Every row comes from one small tree of marks. The marks that hang from a mark follow it in brackets, in the order of their numbers. Every link used is in the known rows. Which tree was each row made from?
Known rows
J905{J21{J438 J472}}: [6.8 -1.5 -8.0 7.5 14.7 22.7 8.7 0.9 6.1 -2.7 -18.3 -3.9 0.4 -8.0 1.5 -6.7 11.7 13.2 -9.8 -10.8 -8.1 4.5 -5.5 16.5 2.7 14.5 -4.3 5.6 6.4 -6.2 8.6 -6.4 -3.9 0.6 -6.3 -6.3 -13.6 -2.3 -3.9 -7.0 2.3 -7.5]
J21{J258{J905{J872}} J438 J461{J242} J472}: [7.1 -2.0 3.8 0.7 4.3 37.6 26.2 0.0 14.2 8.5 -61.8 -3.3 -6.1 2.5 5.3 1.8 19.9 16.2 -31.3 -43.7 -18.6 18.8 -21.8 19.7 -2.3 25.4 -30.4 12.2 18.5 -2.0 9.3 -17.3 -15.9 14.8 -25.8 -12.1 -12.1 9.0 3.6 -16.5 -15.7 1.5]
J242{J371 J462{J472}}: [3.6 -2.0 -0.2 12.4 -2.4 2.8 6.7 -5.0 -1.6 11.5 -7.0 -1.2 -2.8 1.1 1.0 7.7 -0.4 -4.9 -9.3 -0.1 -3.7 14.7 -2.4 -19.6 0.9 23.6 -28.1 0.4 -4.1 -0.1 0.9 -2.6 5.5 -12.4 -9.8 -3.9 -3.7 -1.8 1.1 -7.6 -1.2 2.6]
J258{J905{J872{J21{J461} J242}}}: [20.0 -5.8 10.4 7.2 1.8 16.3 3.9 12.3 6.2 -10.4 -29.3 9.2 8.6 -2.3 -0.6 0.0 6.2 -2.1 -9.2 -39.3 -4.6 0.0 -28.6 7.6 2.3 4.5 -12.1 16.0 18.9 2.7 25.6 7.8 -4.5 20.6 -12.6 1.3 7.3 -0.5 -5.9 -16.0 -14.8 6.3]
J472{J461{J21 J242{J371{J258} J462}}}: [5.3 0.2 -21.9 -8.3 -0.8 -1.4 12.6 6.0 -10.1 29.8 -1.8 -1.8 0.7 12.1 2.3 20.8 14.6 -0.2 15.7 -6.2 -10.7 8.0 -9.4 -1.4 -5.4 23.5 -20.6 7.9 -4.1 -15.4 -5.7 -7.0 0.5 -3.9 -21.0 12.6 -4.3 14.6 -7.2 -13.1 -8.6 10.2]
J242{J371{J872} J462{J472{J461} J905}}: [11.3 -8.1 5.1 23.8 -5.6 0.8 6.6 -0.2 -1.9 19.4 -21.9 0.0 -3.7 3.7 -16.9 8.4 9.8 -0.7 -29.9 -11.6 -5.8 18.0 -9.1 -25.8 5.2 24.6 -33.8 -7.2 -0.7 -5.7 -7.0 -1.1 0.0 -10.9 -4.6 -2.3 -15.4 -3.0 -10.7 -2.3 -19.3 -7.0]
J462{J438{J258} J472{J905}}: [6.6 -13.8 -0.8 19.0 11.8 10.7 -6.5 0.6 -2.5 2.1 -9.1 -2.3 -2.0 -0.5 -18.8 -14.9 9.7 -0.2 7.7 8.8 -4.8 14.4 -7.6 -8.8 0.5 9.3 -23.7 3.8 -4.7 3.4 -0.2 2.4 -3.9 -10.9 -17.2 -13.9 -15.7 -3.6 14.3 2.9 -13.0 8.7]
J21{J258{J905} J438}: [-0.7 -5.1 0.8 -0.5 9.8 17.7 5.3 5.3 4.3 -9.7 -24.9 -4.9 -2.9 2.0 3.7 -17.9 3.2 5.6 -23.0 -25.4 -21.0 6.0 -8.4 19.9 7.6 19.4 -17.3 4.4 7.6 -2.3 -7.4 -1.7 2.8 6.1 -5.6 -5.2 -15.9 2.3 16.1 2.2 -1.6 3.6]
J462{J371 J438{J258} J472{J242 J905}}: [22.6 -17.7 1.4 9.9 13.7 -1.0 -8.5 -6.6 -0.7 13.6 -11.2 6.9 -10.9 -4.0 -22.6 -11.0 15.0 -3.1 8.1 -0.5 -2.8 17.6 -7.4 1.3 -6.4 20.9 -26.0 -6.0 -1.3 2.8 -16.8 -2.0 -10.3 -8.1 -21.5 -18.1 -17.9 4.0 19.6 -1.8 -13.9 18.9]
J258{J438{J371} J905{J21{J472} J872{J461}}}: [24.5 -3.6 7.9 25.3 4.7 28.9 11.8 3.2 22.0 9.1 -35.5 1.8 -10.1 -4.1 -5.9 -7.9 10.0 5.1 -62.6 -13.7 7.7 -11.6 -14.7 12.5 -6.9 22.6 -24.4 15.3 8.3 0.5 -16.2 9.1 -7.9 15.8 -37.3 -10.8 -4.1 -0.7 -12.8 -24.9 -3.0 9.0]
J461{J21{J258{J438}} J242{J371} J472}: [3.0 -13.0 -11.8 -13.6 12.5 14.7 19.2 14.5 3.2 26.0 -34.1 1.7 -3.5 4.2 2.8 -11.7 16.1 -15.5 1.1 -28.1 -10.1 5.7 1.1 14.1 -12.1 26.8 -17.8 13.2 -1.8 -0.4 -14.8 -22.8 -10.2 -2.4 -35.2 -10.0 1.4 23.3 0.2 -18.0 7.2 10.7]
J461{J21{J472{J905}}}: [5.4 0.1 -9.4 10.2 0.3 16.5 13.0 9.8 7.5 2.5 12.8 -4.0 -7.2 5.3 -7.8 -23.8 8.1 -0.6 3.2 -16.2 -5.1 9.5 -3.5 6.1 -5.0 2.5 -9.8 -0.1 1.6 -6.7 17.1 -7.6 -5.6 -11.3 -2.2 -14.0 -3.5 1.3 0.6 -4.4 -10.2 0.0]
J905{J872{J21 J258 J461{J472{J242}}}}: [1.5 -7.8 4.9 -7.8 4.6 21.6 0.0 16.0 6.4 -1.3 -20.5 7.0 4.2 2.1 2.6 25.9 9.4 -8.5 3.1 -29.3 4.7 7.2 -19.2 12.5 -6.1 15.6 -16.2 9.6 2.4 -3.6 -4.9 -4.5 -7.4 24.2 -32.1 2.8 -12.7 14.0 -13.6 -13.2 -12.1 11.1]
J905{J21 J872{J242 J258 J461}}: [14.9 -9.2 -3.9 1.1 10.1 20.4 -12.8 7.4 4.7 -13.6 -18.4 10.3 15.4 -6.0 0.7 23.2 1.2 -0.2 -1.7 -10.4 -5.2 -5.8 -20.2 9.5 -2.5 -1.3 -10.2 9.2 2.3 -3.7 7.6 7.4 -0.4 30.3 -29.2 14.6 -9.7 -3.6 -20.9 1.6 -6.6 4.8]
J461{J242{J462{J371{J258 J872{J21}} J438}}}: [32.0 -13.6 -1.8 -9.7 15.2 -3.4 3.7 3.8 -15.2 12.1 -22.1 10.0 -0.6 -4.8 -18.6 12.7 18.3 14.2 10.7 -9.2 14.5 14.9 -28.1 1.9 -10.6 18.8 -31.6 17.5 3.3 1.3 -31.3 -11.6 6.1 2.2 -15.5 -8.6 2.6 1.0 0.9 -13.3 -8.6 12.4]
J258{J438{J371} J905{J21}}: [21.9 -9.1 3.3 18.1 14.6 2.9 4.4 5.0 11.0 5.9 -23.1 -0.7 -2.6 -9.1 -7.0 -27.0 10.3 2.1 -35.9 -1.6 2.3 -13.6 -4.3 16.9 -4.3 18.2 -10.5 13.7 5.3 3.2 -29.6 11.8 1.7 -0.6 -19.2 -7.6 -1.6 -4.1 8.4 -19.9 7.3 15.5]
J371{J258{J438} J472{J461{J242}}}: [-3.2 -0.6 -2.2 -9.9 17.4 15.9 -5.8 1.3 -2.4 36.6 -34.6 2.4 -8.9 -0.7 -10.5 34.1 21.9 -1.2 -11.0 -16.0 -0.6 8.5 -4.2 4.8 -0.3 21.9 -6.4 11.3 -7.0 -12.5 -15.8 -8.9 -9.3 8.9 -19.0 -4.0 -12.6 14.6 5.4 -3.3 -18.2 20.1]
J472{J242{J371} J905{J21}}: [9.7 -6.8 -2.8 9.7 14.1 -5.1 5.8 3.4 5.6 8.3 1.4 0.9 -0.3 -19.9 1.1 -9.1 14.0 -4.8 3.9 -2.7 -12.3 -5.9 0.3 17.2 -2.9 9.8 -7.0 4.8 2.8 0.5 -5.9 1.3 -1.7 -6.7 -19.4 -5.8 -15.9 0.2 8.8 -7.5 0.9 10.9]
J905{J872{J258 J461{J242}}}: [5.8 -3.2 0.2 -7.4 0.8 16.5 -5.2 3.8 5.6 4.1 -17.1 2.6 5.9 3.3 1.1 30.4 3.4 -0.3 -4.5 -2.1 1.8 4.5 -14.3 2.8 -8.1 1.1 -19.2 5.5 3.1 -2.7 -5.2 -3.5 -6.3 23.2 -28.8 4.8 -12.3 7.3 -13.6 -4.9 -12.6 9.4]
J258{J438{J371} J905{J21 J872{J242}}}: [30.6 -11.7 3.1 24.1 18.6 9.4 0.2 12.5 16.7 6.6 -29.8 12.7 2.2 -14.1 -8.0 -11.3 9.1 -2.7 -40.1 -18.6 5.1 -16.9 -14.9 0.6 -7.2 16.8 -17.3 18.0 12.7 5.5 -15.3 15.0 1.1 17.1 -30.2 -7.6 8.2 -3.5 4.5 -16.7 0.0 17.3]
J872{J258{J438} J905}: [5.8 -9.3 -3.6 2.5 5.8 18.0 -2.9 9.3 3.1 1.5 -10.0 -0.4 -14.1 -5.9 -9.9 -11.5 9.1 -4.3 -5.1 -4.7 -7.5 7.4 -10.6 8.8 0.7 7.2 -13.7 12.0 -4.8 0.1 -22.8 -1.8 8.6 3.2 -14.5 -9.7 -20.8 0.2 13.4 -6.8 -6.3 15.1]
J438{J258{J905} J371}: [20.9 -2.0 0.8 13.6 -6.2 -11.5 3.2 0.8 2.1 6.9 -2.8 -5.2 -14.5 9.1 -1.4 -17.4 11.7 3.9 -19.7 -4.1 -4.5 -5.6 -2.3 -9.0 3.6 9.6 -22.9 10.5 1.5 -0.2 -21.7 14.5 4.3 -3.6 -15.9 3.0 -10.4 -4.7 12.1 -3.4 2.8 6.6]
J371{J258 J872{J21{J461 J472} J242 J905}}: [19.4 -4.9 6.7 -5.8 -0.6 28.3 23.6 10.4 -9.0 2.8 -30.6 8.2 -18.8 -5.2 -8.9 11.7 26.9 6.3 1.3 -52.8 -9.7 11.6 -34.1 9.2 9.7 -2.6 -16.7 31.7 3.7 -7.4 6.5 -6.9 0.6 9.2 -11.0 -3.1 -6.4 -6.8 -5.0 -1.1 -15.2 -7.9]
J371{J472 J872{J905}}: [-2.1 -0.9 13.9 4.4 -0.1 1.3 5.4 2.9 -2.5 7.0 -2.5 -0.3 -21.6 -10.2 -12.9 -1.4 17.8 -6.5 -19.6 -17.2 -5.7 18.5 -11.8 -18.2 2.3 2.6 -16.2 10.4 -2.6 2.3 -3.7 -8.3 5.2 -2.5 -0.7 -15.1 -18.4 -8.2 8.0 12.3 -20.1 -0.9]
J242{J371{J258{J438} J472 J872}}: [7.8 -6.5 8.5 0.1 6.4 7.4 4.2 -3.2 -1.8 32.7 -19.8 6.5 -23.4 -3.5 -8.1 14.4 19.0 -1.0 -41.5 -17.0 -4.7 -5.8 -8.1 -12.4 4.9 18.9 -28.3 22.3 -9.6 0.0 -24.9 -6.4 16.9 -1.2 -22.4 -10.2 -17.4 -0.4 5.9 4.8 -7.1 6.4]
J258{J905{J21{J461} J872}}: [9.2 -2.2 9.2 12.3 -0.8 9.7 12.6 -5.5 9.7 -9.5 -32.1 -1.7 9.7 -8.2 -1.5 -13.5 10.6 11.7 -18.9 -11.2 -6.4 -5.0 -20.4 15.6 -5.2 9.1 -8.7 9.9 12.6 7.1 11.4 4.1 -3.7 12.0 -16.4 2.0 -2.2 -5.2 -6.9 -18.6 -14.4 5.1]
J242{J371{J258 J472 J872}}: [2.8 -2.7 9.5 -2.4 -3.2 -1.6 7.6 -8.0 -7.3 23.6 -5.5 3.8 -17.9 -2.0 -3.2 18.3 19.6 0.8 -27.3 -17.9 -8.0 -2.6 -8.2 -13.6 6.8 10.3 -25.5 16.7 -7.8 -1.1 -15.8 -6.0 16.0 -3.7 -15.3 -2.0 -17.1 -5.6 3.9 14.5 -9.9 -1.7]
J461{J21 J242{J371} J472}: [3.9 -5.6 -7.3 -9.3 0.7 -0.4 19.3 8.6 1.4 22.8 -4.3 1.9 3.0 3.5 2.1 -3.4 14.6 -13.1 14.2 -18.1 -4.8 2.7 4.3 2.6 -11.4 14.6 -12.5 4.7 1.4 -2.9 0.2 -18.8 -12.8 -7.5 -22.5 -6.0 3.9 16.1 -6.1 -14.2 2.0 5.6]
J462{J438 J472{J461}}: [-5.1 -13.6 0.7 12.5 6.3 13.4 -6.5 -2.1 -2.9 10.0 -21.1 2.7 10.6 2.9 -14.6 7.1 5.6 -6.3 -3.0 8.6 -3.2 15.1 -7.7 7.4 -0.7 14.5 -1.6 -9.6 -1.5 -2.7 0.4 0.7 -14.9 -4.3 -9.0 -2.1 -1.8 4.1 -3.9 -2.6 -12.9 1.4]
J371{J258 J872{J21 J461 J905}}: [4.2 -2.4 10.2 -10.4 -2.0 16.7 8.7 11.9 -13.3 -8.0 -4.4 0.1 -15.9 -3.0 -8.2 8.0 11.2 -3.2 -6.2 -21.5 -1.6 0.7 -29.7 7.3 8.6 -4.8 -15.9 26.4 -2.1 -4.1 -13.3 2.5 10.7 14.2 -12.8 1.2 -18.1 -2.4 -7.9 4.5 -14.6 -2.7]
J461{J21{J472{J905}} J242{J371 J462}}: [16.8 1.6 -16.5 10.5 3.2 9.5 21.6 11.2 6.4 22.3 5.9 -4.5 -8.6 2.3 -2.2 -6.9 13.8 0.5 7.6 -14.5 -7.4 20.0 -2.5 -7.4 -10.5 19.4 -33.4 5.5 2.1 -8.5 11.5 -16.1 -6.7 -17.5 -16.6 -16.5 -4.7 5.8 0.5 -18.4 -6.0 8.7]
J905{J21{J438 J472{J461}} J872{J242}}: [11.5 -3.9 -12.8 16.3 15.0 29.6 -1.0 11.7 9.1 6.9 -30.2 10.0 6.4 -9.0 -1.2 18.5 15.4 7.0 -13.8 -27.5 -11.7 3.7 -18.9 1.9 2.0 15.9 -3.8 4.9 12.3 -11.0 28.3 -1.9 -11.8 20.7 -20.6 2.8 -9.1 4.9 -17.3 -4.8 -10.9 -8.5]
J242{J371{J258} J462}: [4.1 2.4 -7.3 -0.3 -5.7 -0.3 10.3 -5.7 -8.2 13.1 2.6 0.5 -8.1 2.3 5.6 15.9 5.1 9.7 -1.6 -2.7 -4.7 -2.4 -5.7 -10.6 3.2 18.0 -26.7 12.5 -8.6 -4.4 -14.4 -1.8 17.1 -5.2 -14.6 5.4 -6.1 -1.2 3.8 -4.1 1.8 6.5]
J905{J21{J258{J438{J371{J872}}} J461{J472}}}: [8.9 -17.9 6.6 1.6 7.7 13.2 24.2 6.6 -1.1 19.0 -64.8 5.1 -9.5 -2.9 -1.2 -11.3 29.1 11.0 -28.9 -21.9 -5.8 -1.0 -18.0 10.1 -11.0 18.2 -16.6 30.1 -4.8 4.8 -23.2 -18.4 -2.7 -0.6 -42.8 -2.4 -5.2 5.0 -14.0 -18.0 8.9 -6.2]
J21{J438{J258 J371}}: [12.9 -5.7 -8.8 7.9 0.1 -1.8 -1.8 5.2 -4.3 12.6 0.3 -2.8 -16.2 10.1 6.5 -5.3 13.1 7.3 -13.1 3.9 -8.0 -3.0 -6.6 -18.9 5.2 10.9 -22.7 15.6 1.8 -4.4 -9.3 3.4 10.1 -2.9 -22.9 3.0 -22.6 3.2 5.2 -1.6 7.2 -4.4]
J872{J21 J258 J905}: [5.8 -8.5 -3.6 -1.3 0.9 11.9 -2.5 14.7 -6.7 -17.5 4.1 -4.9 -4.1 -5.8 -3.4 -14.1 11.6 -8.7 19.8 -14.1 -6.9 12.4 -20.5 15.8 5.8 -1.4 -8.3 14.5 3.0 -0.2 -8.1 2.4 11.2 2.9 -5.4 0.0 -19.6 -4.1 9.4 -4.4 -9.2 6.0]

Which tree is each row?
[22.5 -1.7 3.6 1.8 1.6 5.5 8.0 7.8 2.9 0.2 -37.4 -5.7 1.0 3.2 -0.7 -3.0 18.9 4.4 2.4 -23.8 -3.2 8.2 -25.6 1.5 -1.3 9.7 -22.9 21.9 17.4 4.5 11.2 4.5 -7.2 15.9 -23.0 2.7 -7.4 5.5 -0.7 -23.4 -17.7 9.9]
J438{J258{J905{J872{J21{J461{J242}}}}}}
[3.5 -10.9 7.8 13.0 0.5 7.4 -0.2 -5.9 -3.3 23.0 -15.3 2.5 -7.1 5.4 -13.4 7.6 24.4 5.1 -32.6 -9.4 -5.5 1.3 -12.1 12.6 2.7 25.0 -19.2 7.7 -3.1 -8.0 -28.8 6.0 -2.7 -3.2 -22.3 -2.3 -11.8 -1.8 13.3 0.7 -17.6 16.7]
J462{J438{J371{J258{J905} J472{J461}}}}
[11.0 -15.7 5.1 -2.7 3.5 10.9 -1.4 -18.6 -9.6 7.4 -15.6 9.5 -0.5 -0.3 -19.2 1.0 8.4 3.4 -1.5 -1.8 5.8 3.8 -13.0 13.3 -3.5 17.5 -17.2 -1.9 -3.7 2.3 -25.4 -5.4 0.4 -2.7 -13.7 -9.1 -0.1 -0.4 10.0 1.6 -10.6 10.9]
J462{J371{J258} J438 J472}
[17.6 -5.5 1.8 11.6 -9.8 -14.1 9.6 7.5 -7.7 12.6 3.3 -2.1 -30.4 0.7 -7.5 -13.3 22.3 -0.3 -14.8 -1.4 -4.7 3.8 -14.4 -30.0 1.9 -2.5 -26.8 22.0 -2.7 3.3 -24.6 4.4 12.5 -5.7 -20.4 -1.8 -20.3 -7.3 6.4 5.5 -3.2 -7.0]
J438{J258 J371{J872{J905}}}
[-2.9 -1.2 -1.8 -6.3 -7.5 14.2 7.8 9.5 -2.2 -8.3 15.3 -4.3 -8.4 6.9 -3.1 -12.9 -0.9 -14.5 1.9 -4.7 -8.8 6.7 -12.1 8.9 -2.1 -1.5 -5.7 4.0 -0.7 -6.1 8.8 -0.9 -3.4 5.4 -9.1 -0.9 -10.6 5.5 -11.1 -3.2 -11.3 1.7]
J872{J461{J21} J905}
[20.1 -8.1 1.7 21.5 12.5 10.5 -1.0 8.5 10.7 -3.2 -17.8 13.2 10.7 -5.6 -12.8 5.8 -2.6 7.3 -16.2 -13.2 2.6 10.0 -17.4 -13.0 -7.3 21.5 -30.5 2.7 8.9 4.3 2.0 6.9 -2.4 12.9 -12.7 -10.8 13.3 -6.3 6.3 -10.3 -12.4 18.8]
J258{J905{J872{J242{J462{J438}}}}}
[25.1 -11.9 -7.9 4.5 16.1 36.6 -1.6 23.4 5.0 -2.9 -22.3 6.4 -13.4 -8.6 -10.5 -4.0 15.1 -9.8 3.6 -40.2 -5.9 15.7 -19.6 17.3 7.0 8.8 -14.1 20.3 3.2 -6.5 -5.4 -0.2 0.6 10.4 -13.3 -11.9 -11.9 -1.5 8.1 -10.3 -4.6 11.1]
J872{J21{J472} J242 J258{J438} J905}
[5.4 -3.3 -8.2 -3.8 -10.1 31.6 11.6 7.7 3.2 -6.9 6.0 -6.6 -13.5 12.0 -4.3 -8.3 8.2 -6.2 0.3 -16.9 -14.0 17.3 -14.6 20.8 -0.3 3.2 -16.7 3.8 -4.0 -12.3 1.6 -5.3 -4.2 4.1 -14.2 -1.4 -21.3 0.9 -10.9 -3.1 -12.9 0.8]
J872{J258 J461{J21{J472}} J905}
[22.9 -2.7 -2.8 -16.6 4.9 9.7 9.1 -9.7 -6.0 29.4 -41.8 8.3 -13.1 2.8 -7.7 20.9 15.2 20.4 -1.2 -10.8 4.9 8.3 -16.3 3.5 -11.5 25.8 -26.7 16.5 -4.0 -5.6 -20.1 -19.1 -1.4 5.3 -25.2 -5.7 -2.1 12.5 -1.3 -26.6 -6.0 22.2]
J21{J461{J242{J462{J371{J258{J438}}}}}}
[8.2 -4.7 3.0 -3.6 10.5 8.6 5.2 3.5 -1.3 17.3 -22.2 6.4 -13.7 -0.8 -12.3 8.0 8.7 8.3 -25.1 -9.2 4.2 -8.8 -10.6 -4.3 0.3 6.9 -15.0 18.7 -7.2 -0.1 -28.7 -1.2 12.8 5.6 -11.4 -6.0 -4.5 0.4 3.1 1.5 -3.5 4.8]
J371{J258{J438} J872}
[29.3 -12.0 11.7 16.1 10.2 0.8 5.2 19.8 6.7 10.0 -21.8 3.1 -12.9 -1.3 -11.4 -23.2 11.9 -4.3 -45.8 -18.7 7.8 -6.7 -17.6 1.0 0.0 13.0 -22.7 23.0 9.7 5.0 -30.0 11.0 9.2 -0.1 -14.1 -12.7 -1.1 -2.7 5.4 -17.7 2.0 6.9]
J258{J438{J371{J872{J21}}} J905}
[14.0 -14.1 -7.9 -2.5 15.8 25.7 -9.2 25.4 -5.6 -16.1 -3.5 5.2 -2.4 -8.1 -1.3 -3.1 11.6 -8.3 16.5 -32.2 -17.9 12.8 -26.4 12.1 11.8 4.2 -14.9 19.2 9.3 -7.9 5.8 0.2 10.2 13.0 -10.3 -2.7 -25.5 -1.0 10.9 0.7 -7.0 6.0]
J872{J21{J438} J242 J258 J905}
[4.3 -8.0 -0.1 -1.7 14.5 20.7 2.5 15.6 -0.1 -19.4 -25.0 -6.8 1.6 0.7 5.2 -24.1 5.3 -0.4 -12.6 -34.1 -17.2 8.1 -18.2 27.9 10.8 19.1 -14.7 12.5 13.8 -1.5 -1.6 2.2 6.1 8.2 -4.1 -3.8 -15.1 3.3 14.1 -5.1 -1.8 2.6]
J872{J21{J258{J905} J438}}
[4.2 -2.1 1.8 5.5 0.3 25.0 4.7 11.6 12.8 -7.4 -1.8 -0.7 1.4 12.5 -0.3 -11.5 -5.4 -2.7 -35.4 -16.7 -10.2 -2.5 -20.4 5.4 -2.3 17.1 -24.3 3.0 13.8 -5.0 16.9 3.8 -0.4 19.2 -17.6 -5.1 -13.2 9.4 -11.1 -10.2 -17.3 5.4]
J258{J905{J872{J461{J21{J438}}}}}
[16.7 -14.2 1.5 10.3 11.0 13.3 -0.6 -6.4 -5.3 13.5 -12.8 10.5 0.3 -4.2 -14.7 20.0 13.0 6.6 -10.6 -21.5 -3.8 9.7 -7.0 -8.9 6.1 28.9 -38.3 6.3 -3.4 -6.8 -13.6 -2.4 6.1 -2.8 -13.4 -9.2 -8.5 -9.0 11.6 4.9 -15.7 17.4]
J872{J242{J371{J258 J472} J462{J438 J905}}}
[19.4 -8.0 3.5 -0.7 2.6 -3.7 6.9 5.8 -7.5 18.4 -7.3 15.1 -11.1 1.0 -4.9 20.6 13.8 4.7 -18.0 -20.3 2.1 -12.5 -13.3 -15.2 1.7 -3.2 -18.8 20.6 -2.8 -4.8 -25.1 4.2 11.1 5.3 -17.3 4.8 4.0 -6.6 1.2 13.5 2.4 -2.4]
J438{J371{J258 J872{J242}}}
[5.6 -2.5 -9.5 11.0 29.4 8.2 2.8 12.4 5.6 0.7 -6.9 -1.5 1.1 -16.0 -1.4 -1.7 9.4 13.4 4.6 -3.6 -10.2 14.3 -8.6 3.8 -4.8 25.9 -19.0 6.3 3.5 -7.4 3.1 -5.1 1.7 -2.5 -10.8 -12.2 -22.5 1.7 11.8 -12.3 -5.7 15.2]
J472{J242{J462} J905{J21{J438}}}
[21.4 -13.8 10.3 1.0 6.7 -0.6 13.6 16.0 7.2 10.5 -23.2 5.1 -5.3 -4.1 -4.6 -2.9 22.7 -7.4 -14.2 -43.6 -11.5 5.0 -11.9 17.8 1.6 23.3 -30.0 12.5 4.1 -0.3 -30.5 -2.3 1.4 0.6 -20.7 -5.6 -17.2 1.9 7.8 -10.4 -2.6 11.4]
J461{J472{J242{J371{J872{J21 J258{J905}}}}}}
[32.8 -13.3 -6.5 12.4 -0.1 -7.3 -7.8 -9.2 -5.8 -0.4 -8.3 1.9 -5.3 5.4 -21.7 -16.0 7.8 17.7 3.4 6.3 5.7 14.1 -7.8 -13.0 -3.8 22.7 -33.7 -6.3 0.1 1.4 -20.3 -1.1 1.9 -5.5 -7.7 -7.0 -12.3 -3.9 3.5 -9.3 -9.8 10.5]
J242{J462{J371 J438{J258} J905}}
[18.1 -3.6 8.5 7.9 -3.9 22.4 14.5 12.8 -4.6 10.7 -4.7 2.2 -22.7 4.2 -7.3 7.6 20.3 8.0 -27.0 -26.4 5.4 -4.8 -25.4 2.7 4.2 -1.4 -29.9 28.9 -2.1 -9.5 -14.5 0.0 6.0 1.2 -27.0 -6.5 -16.2 -4.0 -11.0 -0.1 -7.6 -6.7]
J438{J371{J258 J872{J21{J472{J905}} J461}}}
[26.0 -10.5 9.0 10.7 1.6 7.1 29.4 -9.5 9.8 16.3 -40.6 0.1 -6.8 -9.6 -6.6 -2.5 26.7 11.7 -27.0 -25.9 -11.6 4.3 -6.9 21.7 0.3 15.3 -17.3 3.4 9.9 -1.9 -9.7 -6.5 -12.3 -6.1 -12.8 -4.8 -15.2 -6.6 -12.4 -14.5 -7.7 -9.3]
J462{J905{J21{J461 J472{J242{J371{J872}}}}}}
[20.8 -8.5 12.3 4.5 12.0 5.6 -8.2 7.1 6.9 3.3 -20.7 8.7 -4.9 -2.0 -14.0 10.9 13.6 -0.9 -27.6 -38.3 -14.0 13.0 -11.1 -3.2 6.0 8.6 -26.5 6.3 -0.3 -5.1 -9.4 2.6 3.5 9.2 -2.9 -5.1 -15.1 -13.7 10.3 17.4 -15.7 11.5]
J371{J472 J872{J242 J258{J905}}}
[20.7 -1.2 1.6 10.1 5.7 -5.7 18.4 -2.9 -2.0 5.1 -17.2 -1.3 -3.9 -9.4 -5.8 -2.9 14.5 17.5 -24.6 -13.0 -9.6 -6.2 -14.9 0.8 2.4 22.7 -35.1 19.0 -3.0 -0.3 -27.9 5.6 18.7 -2.6 -14.3 2.8 -10.2 -13.9 4.0 -5.2 -2.6 7.4]
J242{J371{J258{J905{J21}} J872} J462}
